Below is a small trained network, with its code and all its weights. Each question gives an input and a class and asks what happens when units are switched off, that is, made to give their printed mean instead of their output.

import numpy as np


def w(rows, s, z=0):
    codes = np.array(rows[::2]) - 128.0
    scale = np.full(codes.shape[1], s)
    scale[-1] = z or s
    return codes * scale


def f(y):
    return y / 2 * (1 + np.tanh(0.7978845608 * (y + 0.044715 * y**3)))


def log_softmax(a):
    a = a - a.max(-1, keepdims=True)
    return a - np.log(np.exp(a).sum(-1, keepdims=True))


def net(x, mask):
    res = np.array(x, float).reshape(1, 3) / 4 @ E
    y = f(res @ A[0][:, :-1].T + A[0][:, -1])
    res = res + np.where(mask, y, B[0][:, -1]) @ B[0][:, :-1]
    return log_softmax(res[-1] @ U[:, :-1].T + U[:, -1])


A, B = {}, {}
E = w([
[153,116,226,41,183,22,75,164],'x0',
[196,206,126,158,192,254,2,31],'x1',
[88,208,226,180,12,126,88,151],'x2',
],0.0096)
A[0] = w([
[105,238,178,136,49,109,133,135,106],'N0',
[91,150,188,163,39,132,66,149,120],'N1',
[196,143,164,141,135,186,41,132,162],'N2',
[91,97,121,124,110,92,191,150,115],'N3',
[124,107,158,81,155,102,69,161,202],'N4',
[151,44,10,40,242,134,151,113,112],'N5',
[112,149,137,134,139,212,64,97,134],'N6',
[60,160,97,220,64,184,153,122,127],'N7',
[44,68,179,62,60,153,194,123,142],'N8',
[121,124,133,158,128,121,220,230,130],'N9',
[90,103,119,168,200,142,57,113,91],'N10',
[167,167,190,163,147,171,93,100,104],'N11',
[213,192,92,159,150,205,37,81,175],'N12',
[131,136,178,71,120,47,45,142,91],'N13',
[23,105,84,119,57,102,167,198,149],'N14',
[120,135,105,111,106,51,180,120,120],'N15',
[81,58,100,122,97,78,183,113,103],'N16',
[103,121,141,160,127,64,178,182,86],'N17',
[106,141,148,95,152,194,104,38,92],'N18',
[129,166,231,33,163,122,134,125,112],'N19',
[120,174,87,126,119,81,157,165,103],'N20',
[139,139,206,97,215,80,92,141,89],'N21',
[16,167,77,208,77,214,142,144,102],'N22',
[178,169,161,156,163,174,96,66,115],'N23',
[105,194,224,156,49,145,106,154,142],'N24',
[86,103,103,135,116,157,102,125,248],'N25',
[119,85,1,129,102,210,188,97,112],'N26',
[184,83,189,162,139,160,108,95,81],'N27',
],0.0093,0.014)
B[0] = w([
[100,187,155,87,201,135,174,88,182],'N0',
[90,172,141,101,170,147,183,122,188],'N1',
[156,105,132,150,135,110,124,143,208],'N2',
[154,125,147,159,143,95,110,99,178],'N3',
[146,82,95,135,78,146,183,171,206],'N4',
[74,186,145,78,210,153,213,106,226],'N5',
[156,126,139,152,127,108,135,120,190],'N6',
[132,80,124,83,93,163,151,79,188],'N7',
[149,119,161,174,125,90,133,134,192],'N8',
[147,104,146,165,153,104,123,118,188],'N9',
[122,151,172,137,155,94,65,36,149],'N10',
[151,145,137,145,129,80,119,94,174],'N11',
[162,125,158,134,124,104,125,159,249],'N12',
[102,83,94,94,79,126,134,59,178],'N13',
[156,125,150,160,125,96,107,155,215],'N14',
[160,145,139,149,130,101,131,103,171],'N15',
[152,139,161,143,129,107,101,99,180],'N16',
[126,139,152,161,130,111,98,68,169],'N17',
[140,132,156,151,122,107,99,88,166],'N18',
[144,110,98,92,83,143,133,82,176],'N19',
[130,137,132,132,129,122,91,105,143],'N20',
[104,81,107,112,63,135,123,35,175],'N21',
[124,82,105,86,104,147,118,66,186],'N22',
[143,133,154,165,148,96,106,120,189],'N23',
[89,152,141,117,166,149,207,146,206],'N24',
[157,104,131,156,105,129,177,221,213],'N25',
[96,99,89,108,81,143,143,79,191],'N26',
[104,143,143,135,123,84,57,4,139],'N27',
],0.014,0.018)
U = w([
[175,127,161,185,149,93,113,115,110],'0',
[82,181,143,93,206,144,177,111,122],'1',
[120,68,109,96,63,147,138,88,91],'2',
[175,85,122,153,110,151,169,253,249],'3',
[98,144,125,132,118,155,78,124,115],'4',
[95,165,113,131,140,142,99,139,105],'5',
[104,121,119,139,137,153,80,144,108],'6',
[98,146,119,121,145,138,95,134,102],'7',
],0.023,0.013)

Each question gives the input, the list of numbers given to net, and the class t.
The units are the neurons (one row each of A and B). Each row of codes is followed by its name. A weight is (code - 128) times the scale printed after its matrix; where a second scale follows, it is the last column's (A, B and U).
mask holds one flag per neuron, in row order. A switched-off neuron (its flag False) gives its mean, the last column of its row in B, instead of its output. The means were averaged over made-up inputs and are rounded, as every weight is.
A unit's drop is (log p(t) with every unit on - log p(t) with that unit switched off) / (log p(t) with every unit on - log p(t) with every unit switched off).
The circuit of an input: a set's keep is (log p(t) with only the set's units on - log p(t) with every unit switched off) / (log p(t) with every unit on - log p(t) with every unit switched off). Starting from the 12 units with the biggest drops (on a tie, the unit counted first), units are removed one at a time, each time the one whose removal leaves the highest keep (on an exact tie, the one counted first), for as long as the keep stays at least 0.8.
units of the circuit, in order: the units of the circuit, biggest drop first
k most important neurons: the k neurons with the biggest drops, biggest first
drop when u is switched off: that unit's drop, to one decimal
input [8,-6,6], class 2: units of the circuit, in order : [N13]
input [-6,-6,-6], class 0: 2 most important neurons : [N14, N24]
input [-7,0,-7], class 1: 2 most important neurons : [N5, N4]
input [-3,1,1], class 3: 2 most important neurons : [N21, N13]
input [5,4,6], class 1: 2 most important neurons : [N24, N0]
input [7,0,-7], class 1: 2 most important neurons : [N5, N26]
input [-4,-1,-1], class 2: 2 most important neurons : [N26, N12]
input [6,4,6], class 1: 2 most important neurons : [N24, N0]
input [6,5,-5], class 2: 2 most important neurons : [N21, N4]
input [-5,-6,6], class 0: 2 most important neurons : [N5, N14]
input [0,4,5], class 1: 4 most important neurons : [N24, N1, N0, N14]
input [-6,-6,5], class 0: 3 most important neurons : [N14, N5, N8]
input [-6,-6,2], class 0: 3 most important neurons : [N14, N8, N9]
input [7,5,-5], class 2: units of the circuit, in order : [N21]
input [4,-3,-6], class 1: drop when N5 is switched off : 4.7
input [-5,4,4], class 2: drop when N7 is switched off : 2.0
input [-8,-8,-1], class 0: drop when N27 is switched off : 0.0
input [-6,2,3], class 2: drop when N22 is switched off : 0.1
